[ 95 140 120  90 123 111 164  81 155 162 134 145 166 101 161 113 160 140
  99 157 188 167 150 155  66 131 161 169 101] : pota
[155 145 128 118 151 121 105 145  64  85 133 117 126 162  70 152 147 132
 146 139 194 165 132 149 102 130 137 148 112] : Zarum
[155 145 128 118 151 121 105 145  64  85 133 117 126 162  70 152 147 132
 146 139 194 165 132 149 102 144 157 188  91] : Nedu
chg pota: [ 95 140 120  90 123 111 164  81 155 162 134 145 166 101 161 113 160 140
  99 157 188 167 150 155  66 131 161 169 100] -> 28, [101]
chg pota: [ 95 140 120  90 123 111 164  81 155 162 134 145 166 101 161 114 160 140
  99 157 188 167 150 155  66 131 161 169 101] -> 15, [113]
chg Nedu: [155 145 128 118 151 121 105 145  63  85 133 117 126 162  70 152 147 132
 146 139 194 165 132 149 102 144 157 188  91] -> 8, [64]
chg Zarum: [155 145 128 118 151 121 105 145  64  85 133 117 126 162  70 152 147 132
 146 139 194 165 132 149 102 131 137 148 112] -> 25, [130]
chg Nedu: [155 146 128 118 151 121 105 145  64  85 133 117 126 162  70 152 147 132
 146 139 194 165 132 149 102 144 157 188  91] -> 1, [145]
chg Nedu: [155 145 128 118 151 121 105 145  64  85 133 117 126 162  71 152 147 132
 146 139 194 165 132 149 102 144 157 188  91] -> 14, [70]

[147 123 132 125 126 107 139 128 121 124 113 124 118 133 134 141 118 127
 134 160 132 144  97 125 130 138 135 132 128 144  98 128 114 121 137 121]  Zasi
[137 127 125 125 135 129 179 140 116 126 136 139 134 133 125 134 130 126
 123 110 128 115 121 145 141 133 134 125 131 124  93 134 130 134 113 132]  faveb
[125 135 126 128 136 131 123 128 127 127 118 123 126 135 131 116 121 124
 123 108 125 127 108 130 128 131 129 145 131 142 142 128 129 133 136 155]  foru
[137 119 135 122 112 122 107 144 138 136 127 125 118 126 122 123 117 118
 119 131 147 130 151 126 161 134 125 130 138 116 153 136 138 113 151 164]  Zarum
[129 131 119 124 124 136 134 119 126 126 138 127 115 125 127 139 131 122
 134  85 145 129 149 124 140 120 117 133 140 138 101 121 123 127 132 151]  vira
[131 125 129 129 131 140 102 136 123 131 134 109 137 125 139 136 101 132
 130 128 114 126 140 104 126 125 141 139 134 118 156 133 131 126 136 116]  gegos
[125 130 110 131 146 117 123 125 106 129 135 128 121 112 125 138 115 127
 134 161 132 143 112 111 135 126 116 136 118 119 114 126 129 125 132 124]  pota
[127 134 141 128 122 145  94 140 131 134 120 127 120 115 127 130 119 127
 131 158 137 133 126 118 140 123 141 135 120 101 113 129 125 123 145 142]  kufuz
[131 122 120 126 140 131 148 127 133 128 164 141 140 127 149 126 126 129
 125 187 143 115 146 135 115 134 117 124 132 117  87 121 116 120 130 107]  bebu
[129 128 113 129 118 153  98 123 132 123 142 117 120 122 106 139 114 126
 131 129 126 108 119 116 134 129 138 134 107 132  90 127 117 140 119 128]  Nedu
[125 134 124 117 114 130 136 139 129 126 126 129 126 136 120 121 134 131
 126 146 139 119 111 148 118 131 124 135 137 174 154 126 122 125 145 116]  tul
chg gegos: [131 125 129 129 131 140 102 136 123 132 134 109 137 125 139 136 101 132
 130 128 114 126 140 104 126 125 141 139 134 118 156 133 131 126 136 116] -> 9, [131]
chg Zasi: [147 123 132 125 126 107 139 128 122 124 113 124 118 133 134 141 118 127
 134 160 132 144  97 125 130 138 135 132 128 144  98 128 114 121 137 121] -> 8, [121]
chg pota: [125 130 110 131 146 117 123 125 106 129 135 128 121 112 125 138 115 127
 134 161 132 143 112 111 134 126 116 136 118 119 114 126 129 125 132 124] -> 24, [135]
chg Zarum: [137 119 135 122 112 122 107 144 138 135 127 125 118 126 122 123 117 118
 119 131 147 130 151 126 161 134 125 130 138 116 153 136 138 113 151 164] -> 9, [136]

[144  99 188 102 166 181  97 153 190 129  70 101  98] : Nedu
[129 171  81 131 130 118 124  74 186  66 114  80  79] : tul
[144  99 188 102 166 181  97 153 190 129 149 101  98] : gegos
[102 165 118 101 100 121  97  78 101  92  93 129  77] : foru
chg gegos: [144  99 188 102 166 181  98 153 190 129 149 101  98] -> 6, [97]
chg foru: [102 165 118 101 100 121  97  78 101  92  92 129  77] -> 10, [93]
chg gegos: [144  99 188 101 166 181  97 153 190 129 149 101  98] -> 3, [102]

[127  83 100 114  60] -> Nedu
[146 106 126 190  77] -> vira
[ 75 103 141 191  81] -> kufuz
[138 150 199 170 112] -> faveb
[182 130 104 189  93] -> foru
[127  83 100 114 135] -> gegos
[109 136 105 187 114] -> Zarum
chg Nedu: [127  84 100 114  60] -> 1, [83]
chg foru: [182 130 104 189  92] -> 4, [93]
chg gegos: [126  83 100 114 135] -> 0, [127]

